What each symbol does to the units:
q573: ka>q512, se>q688, ze>q978, ga>q624, gi>q676, ge>q184
q875: ka>q927, se>q558, ze>q899, ga>q24, gi>q584, ge>q987
q938: ka>q402, se>q301, ze>q501, ga>q374, gi>q944, ge>q468
q385: ka>q573, se>q87, ze>q872, ga>q97, gi>q956, ge>q624
q384: ka>q938, se>q495, ze>q751, ga>q494, gi>q819, ge>q374
q301: ka>q61, se>q447, ze>q826, ga>q402, gi>q200, ge>q785
q373: ka>q497, se>q241, ze>q785, ga>q200, gi>q61, ge>q122
q872: ka>q978, se>q676, ze>q71, ga>q87, gi>q523, ge>q688
q97: ka>q624, se>q573, ze>q87, ga>q18, gi>q872, ge>q523
q323: ka>q494, se>q384, ze>q987, ga>q584, gi>q927, ge>q831
q552: ka>q875, se>q337, ze>q534, ga>q2, gi>q371, ge>q24
q142: ka>q384, se>q987, ze>q927, ga>q323, gi>q558, ge>q494
q122: ka>q956, se>q867, ze>q18, ga>q434, gi>q97, ge>q872
q497: ka>q867, se>q18, ze>q97, ga>q122, gi>q385, ge>q956
q711: ka>q534, se>q371, ze>q743, ga>q792, gi>q291, ge>q337
q374: ka>q468, se>q402, ze>q301, ga>q810, gi>q501, ge>q373
q2: ka>q24, se>q875, ze>q337, ga>q291, gi>q534, ge>q142
q831: ka>q810, se>q374, ze>q938, ga>q684, gi>q495, ge>q740
q184: ka>q792, se>q711, ze>q842, ga>q81, gi>q211, ge>q552
q978: ka>q211, se>q663, ze>q506, ga>q688, gi>q81, ge>q842
q927: ka>q751, se>q819, ze>q684, ga>q987, gi>q831, ge>q495
q867: ka>q71, se>q523, ze>q624, ga>q956, gi>q573, ge>q676
q371: ka>q584, se>q323, ze>q142, ga>q534, gi>q24, ge>q899
q956: ka>q676, se>q71, ze>q523, ga>q872, gi>q624, ge>q978
q87: ka>q688, se>q978, ze>q676, ga>q573, gi>q71, ge>q512
q241: ka>q18, se>q97, ze>q385, ga>q497, gi>q679, ge>q867
q810: ka>q373, se>q468, ze>q402, ga>q740, gi>q301, ge>q200
q743: ka>q323, se>q142, ze>q24, ga>q371, gi>q875, ge>q584
q624: ka>q184, se>q512, ze>q688, ga>q523, gi>q978, ge>q81
q679: ka>q87, se>q872, ze>q956, ga>q385, gi>q867, ge>q573
q584: ka>q831, se>q494, ze>q384, ga>q899, gi>q987, ge>q684
q688: ka>q842, se>q211, ze>q663, ga>q512, gi>q506, ge>q711
q663: ka>q291, se>q2, ze>q552, ga>q211, gi>q792, ge>q743
q81: ka>q552, se>q792, ze>q711, ga>q506, gi>q842, ge>q2
q842: ka>q371, se>q743, ze>q291, ga>q711, gi>q2, ge>q534
q501: ka>q447, se>q826, ze>q200, ga>q301, gi>q373, ge>q61
q506: ka>q2, se>q552, ze>q792, ga>q663, gi>q711, ge>q291
q61: ka>q385, se>q679, ze>q434, ga>q785, gi>q122, ge>q97
q18: ka>q523, se>q624, ze>q573, ga>q867, gi>q87, ge>q71
q899: ka>q684, se>q831, ze>q494, ga>q558, gi>q384, ge>q819
q24: ka>q987, se>q927, ze>q558, ga>q142, gi>q899, ge>q384
q676: ka>q663, se>q506, ze>q81, ga>q978, gi>q184, ge>q211
q200: ka>q122, se>q497, ze>q241, ga>q826, gi>q785, ge>q434
q447: ka>q679, se>q434, ze>q122, ga>q61, gi>q497, ge>q385
q558: ka>q819, se>q684, ze>q831, ga>q927, gi>q494, ge>q751
q291: ka>q142, se>q24, ze>q875, ga>q743, gi>q337, ge>q323
q826: ka>q434, se>q122, ze>q497, ga>q447, gi>q241, ge>q679
q819: ka>q944, se>q740, ze>q810, ga>q751, gi>q374, ge>q501
q944: ka>q826, se>q200, ze>q373, ga>q501, gi>q468, ge>q447
q71: ka>q506, se>q81, ze>q184, ga>q676, gi>q512, ge>q663
q523: ka>q81, se>q184, ze>q512, ga>q71, gi>q688, ge>q506
q337: ka>q558, se>q899, ze>q584, ga>q875, gi>q323, ge>q927
q684: ka>q740, se>q810, ze>q374, ga>q819, gi>q938, ge>q944
q495: ka>q301, se>q501, ze>q944, ga>q938, gi>q740, ge>q402
q494: ka>q374, se>q938, ze>q495, ga>q831, gi>q751, ge>q810
q211: ka>q743, se>q291, ze>q2, ga>q842, gi>q552, ge>q371
q402: ka>q785, se>q61, ze>q447, ga>q468, gi>q826, ge>q241
q434: ka>q872, se>q956, ze>q867, ga>q679, gi>q18, ge>q87
q792: ka>q337, se>q534, ze>q371, ga>q552, gi>q743, ge>q875
q785: ka>q97, se>q385, ze>q679, ga>q241, gi>q434, ge>q18
q751: ka>q501, se>q944, ze>q740, ga>q495, gi>q810, ge>q301
q987: ka>q495, se>q751, ze>q819, ga>q384, gi>q684, ge>q938
q512: ka>q711, se>q842, ze>q211, ga>q184, gi>q663, ge>q792
q740: ka>q200, se>q373, ze>q468, ga>q944, gi>q402, ge>q826
q468: ka>q241, se>q785, ze>q61, ga>q373, gi>q447, ge>q497
q534: ka>q899, se>q584, ze>q323, ga>q337, gi>q142, ge>q558

The rows follow the links: the fewer symbols apart two units are, the more alike their rows tend to be.

Each row is also shifted at random along 3 hidden directions that mean nothing.

Each row, then its unit:
58 19 -15 -10 -16 22 4 -18 -5 -11 -34 3 2 39 5 -29 -8 -43 15 49 11 -1 -9 -17 -27 -21: q938
-41 -16 23 26 29 -30 -2 59 -5 28 11 9 -34 -22 15 -18 5 -48 -60 47 29 10 -23 49 22 -6: q573
22 -3 -33 7 -52 -54 40 -11 35 -17 -14 1 12 21 33 -42 -4 -65 11 55 33 44 -28 -3 -22 -16: q501
-76 -41 -34 17 -13 -25 16 17 54 -33 3 -29 9 7 4 -30 13 -23 12 -43 -28 10 -2 -2 9 24: q785
-24 -34 -16 9 12 25 -9 16 41 -34 -2 -34 -2 24 -14 -41 11 -24 13 -52 -48 -23 12 2 2 28: q61
13 -25 -19 13 -7 -12 9 19 47 -20 2 -21 -2 25 8 -38 6 -50 3 -5 -15 3 -6 9 -3 16: q447
36 45 0 -29 6 36 -11 -28 -26 12 -12 4 12 13 -23 50 -13 26 23 4 -21 -26 21 -38 -17 -5: q584
28 22 42 -20 -3 9 -5 -25 -22 22 24 1 7 -22 -15 42 -16 50 3 -15 -8 -8 22 4 -7 1: q291
39 38 -29 -18 -13 8 5 -28 -17 3 -27 17 17 23 3 28 -11 -5 25 38 12 2 -3 -45 -19 -18: q384
53 48 -8 -22 -7 6 3 -22 -20 22 -12 15 12 15 -4 48 -17 1 18 39 5 -4 3 -36 -19 -13: q899
31 0 25 -10 -6 9 -7 -30 -22 8 26 14 7 -34 -4 38 4 89 11 -55 8 3 9 3 10 4: q711
80 -9 -1 -8 9 61 -21 -5 13 -26 -24 -20 -10 47 -16 -54 2 -39 18 -3 -28 -34 6 0 -21 3: q301
-33 33 17 -19 -17 -17 16 -28 -15 19 16 -2 23 -18 -8 50 -20 36 12 0 -12 5 23 -17 -13 -1: q337
19 -21 2 22 47 11 -24 60 11 13 5 2 -34 1 -1 -8 15 -33 -36 -1 -4 -19 -13 29 24 15: q867
-25 -35 -26 20 34 6 -22 43 20 -11 6 -1 -15 -4 -2 -2 25 3 -10 -51 -13 -11 -10 5 34 24: q18
10 -30 -29 20 9 -20 0 38 45 -10 8 -9 -7 12 10 -12 15 -34 -6 -20 -11 5 -15 8 18 22: q122
-17 39 -7 -25 1 32 -5 -27 -26 -1 -28 -3 11 22 -17 19 -16 -3 19 24 -19 -21 18 -37 -22 -12: q987
14 37 15 -34 23 65 -27 -31 -30 5 -7 -8 12 11 -39 51 -13 51 29 -35 -47 -45 39 -38 -12 5: q142
51 18 37 -12 -14 -19 6 -21 -17 28 30 14 8 -30 2 40 -10 47 -4 1 19 14 5 12 -2 -4: q552
110 56 7 -25 13 36 -15 -10 -29 27 -24 16 -5 34 -12 34 -22 -29 5 67 3 -23 5 -26 -26 -20: q927
-12 -36 -19 19 45 28 -35 39 7 -10 3 3 -20 -6 -7 2 31 25 -10 -65 -15 -22 -8 5 37 24: q956
-30 -35 -45 23 -15 -42 19 21 58 -24 8 -15 9 5 18 -16 15 -23 10 -31 -9 22 -13 -3 13 23: q241
23 -29 5 12 46 42 -44 22 -24 -2 6 17 -24 -19 -9 5 29 57 -16 -60 6 -22 -6 15 36 13: q71
70 -21 11 13 31 23 -33 16 -26 11 10 27 -24 -23 3 13 23 54 -18 -36 30 -4 -17 19 31 3: q978

The symbols that take the first to the second take the third to the fourth, perhaps in another order. What is the fourth?
Answer with the unit's name.
2 13 91 -11 28 39 -23 1 -42 31 23 -10 -23 -23 -28 -5 -18 16 -37 11 -16 -33 31 51 -7 -7
: 10 32 -43 -20 -17 10 6 -41 -16 -11 -25 15 28 15 -1 42 -3 33 42 -4 2 1 1 -61 -10 -11
:: 138 -8 12 7 3 -11 -17 -2 -22 26 22 46 -11 -29 22 34 17 61 -12 -11 60 23 -28 19 22 -5
: q584

-7 10 -36 -12 -22 19 7 -35 -5 -30 -37 0 18 29 0 -23 -1 -6 36 7 1 -1 -1 -38 -20 -16
: -80 -34 -20 14 -13 -15 18 11 49 -34 2 -36 8 13 1 -47 6 -40 11 -29 -34 4 6 4 -1 19
:: 78 14 12 -14 -15 -10 -1 -34 -16 17 28 22 19 -27 2 61 -2 87 22 -39 15 12 6 -13 3 4
: q927

-40 4 -43 5 -61 -61 51 -26 20 -22 -26 3 24 14 34 -34 -7 -48 19 61 38 51 -26 -21 -22 -25
: 10 -39 -37 9 9 20 -13 14 45 -37 0 -23 4 21 -6 -19 22 2 24 -75 -39 -18 2 -12 12 32
:: -44 -6 31 3 -19 -33 15 -19 -18 13 29 9 9 -48 8 16 1 60 -10 -19 24 25 3 21 9 -3
: q142

54 -23 -22 18 8 -20 1 46 46 0 8 -6 -14 18 14 -14 8 -53 -12 5 -2 5 -19 15 9 18
: 36 -13 19 20 10 -33 -1 29 -17 27 18 32 -22 -32 24 3 11 8 -41 28 56 26 -30 38 22 -11
:: 81 -32 -43 5 0 28 -14 1 44 -38 -6 -11 4 32 -1 -22 20 4 37 -63 -22 -12 -5 -18 6 24
: q573

-12 42 -12 -21 -7 15 5 -26 -22 6 -21 4 16 16 -10 30 -16 0 21 30 -8 -10 13 -39 -19 -13
: 1 -13 -22 -1 -22 14 9 -19 20 -36 -23 -18 10 30 -2 -50 3 -30 25 -4 -13 -1 0 -12 -18 -1
:: 98 6 -44 2 -43 -28 23 -20 24 -16 -24 16 11 33 31 -24 1 -44 22 48 42 34 -33 -21 -20 -17
: q122

50 -18 29 10 54 46 -46 35 -29 14 4 19 -37 -13 -10 -3 18 23 -34 -23 10 -28 -7 33 27 4
: -1 -1 70 1 23 26 -20 7 -39 24 20 2 -24 -28 -16 -8 -6 22 -38 4 4 -16 15 48 4 -5
:: -14 -19 47 15 64 46 -41 53 -25 18 3 -1 -46 -8 -18 -25 10 -18 -52 2 -10 -39 3 49 22 5
: q184

-29 48 -3 -19 -17 -17 21 -20 -19 17 -15 3 17 8 0 31 -24 -20 8 60 2 7 8 -28 -21 -20
: 22 15 -54 -10 -35 -6 17 -38 0 -24 -36 15 24 24 14 -5 1 1 42 14 21 19 -15 -47 -16 -18
:: -49 -37 -23 19 32 6 -15 43 25 -14 6 -11 -14 -3 -4 -7 24 -3 -9 -51 -23 -11 -4 5 29 27
: q523

-17 -3 72 -5 27 39 -24 -1 -39 17 20 -6 -19 -30 -23 -7 -4 37 -30 -15 -10 -25 24 43 2 -2
: -13 35 -7 -18 -7 19 5 -23 -21 -3 -34 0 7 27 -9 -6 -15 -31 14 50 -6 -13 6 -30 -27 -23
:: 52 -21 -26 30 15 -45 -3 53 17 21 13 33 -20 -14 31 13 20 -19 -32 18 49 28 -44 19 34 4
: q534

8 -32 -23 16 23 7 -13 38 41 -14 4 -18 -11 14 -2 -16 16 -27 -3 -37 -27 -12 -3 7 16 27
: -17 -22 21 15 32 11 -22 24 -23 9 9 15 -24 -26 -2 -5 18 30 -30 -23 17 -4 -7 30 29 0
:: 79 47 -5 -18 -22 -34 16 -24 -10 34 10 25 20 -5 12 71 -18 21 15 35 25 22 -4 -29 -13 -9
: q495

-30 -35 -75 16 -61 -68 45 -21 62 -45 -2 -6 35 5 35 -25 16 -4 43 -34 17 53 -26 -27 3 12
: 40 -20 -5 20 26 -9 -8 57 36 9 8 -10 -25 17 7 -18 6 -65 -29 15 -10 -7 -14 27 12 16
:: -83 32 -7 -23 -17 -6 16 -38 -17 1 -4 -9 32 -9 -14 46 -15 36 29 -11 -25 -3 25 -42 -13 -4
: q684

28 -34 -29 20 22 -2 -23 18 -7 -5 9 32 -9 -26 16 20 34 65 -5 -59 33 10 -27 1 44 10
: 90 26 72 -12 11 9 -12 -1 -29 44 26 11 -18 -19 -9 24 -21 13 -31 35 12 -10 12 38 -11 -10
:: -34 -25 23 17 56 34 -36 52 -12 8 4 -3 -36 -9 -12 -17 14 -12 -42 -16 -13 -30 1 33 26 10
: q211

7 -24 10 19 51 25 -34 51 -8 11 6 8 -34 -7 -3 -7 19 -8 -35 -15 1 -20 -10 28 30 9
: -11 -2 65 3 21 11 -14 12 -35 26 20 4 -23 -32 -7 -10 -3 18 -43 11 14 -8 8 50 7 -9
:: -12 -11 60 5 27 22 -21 14 -36 20 17 6 -25 -31 -11 -10 2 24 -38 -2 9 -12 7 46 12 -7
: q291

-61 -24 18 21 49 13 -23 59 1 8 5 -11 -31 -6 -10 -22 10 -36 -43 -5 -18 -23 0 36 25 12
: 51 9 50 -2 -7 -14 -1 -8 -24 31 29 17 -7 -33 6 21 -8 36 -21 12 29 12 1 31 -1 -10
:: 9 37 18 -25 -3 8 0 -28 -22 20 8 0 17 -7 -16 54 -20 36 15 -2 -17 -13 25 -23 -13 -1
: q938

-41 -35 -11 20 43 18 -29 36 -3 -8 2 6 -20 -15 -3 -2 27 28 -15 -56 -7 -15 -7 10 38 18
: -55 18 71 -20 11 28 -8 -21 -31 17 22 -20 1 -25 -33 13 -21 40 -11 -18 -38 -29 44 20 -10 0
:: -17 33 20 -34 42 114 -42 -27 -43 -15 -42 -24 -4 41 -54 -10 -12 -2 21 -6 -62 -74 44 -30 -26 -6
: q447

32 44 -13 -20 -8 7 4 -20 -19 13 -24 12 10 22 -2 27 -17 -16 16 54 8 -3 0 -35 -22 -19
: -18 -10 2 -6 -3 42 -2 -11 13 -34 -27 -31 -3 36 -17 -65 -4 -46 12 4 -35 -25 16 3 -23 -3
:: 2 37 43 -22 1 7 0 -18 -25 31 16 -7 8 -13 -19 42 -26 20 -4 16 -19 -12 28 1 -17 -4
: q831

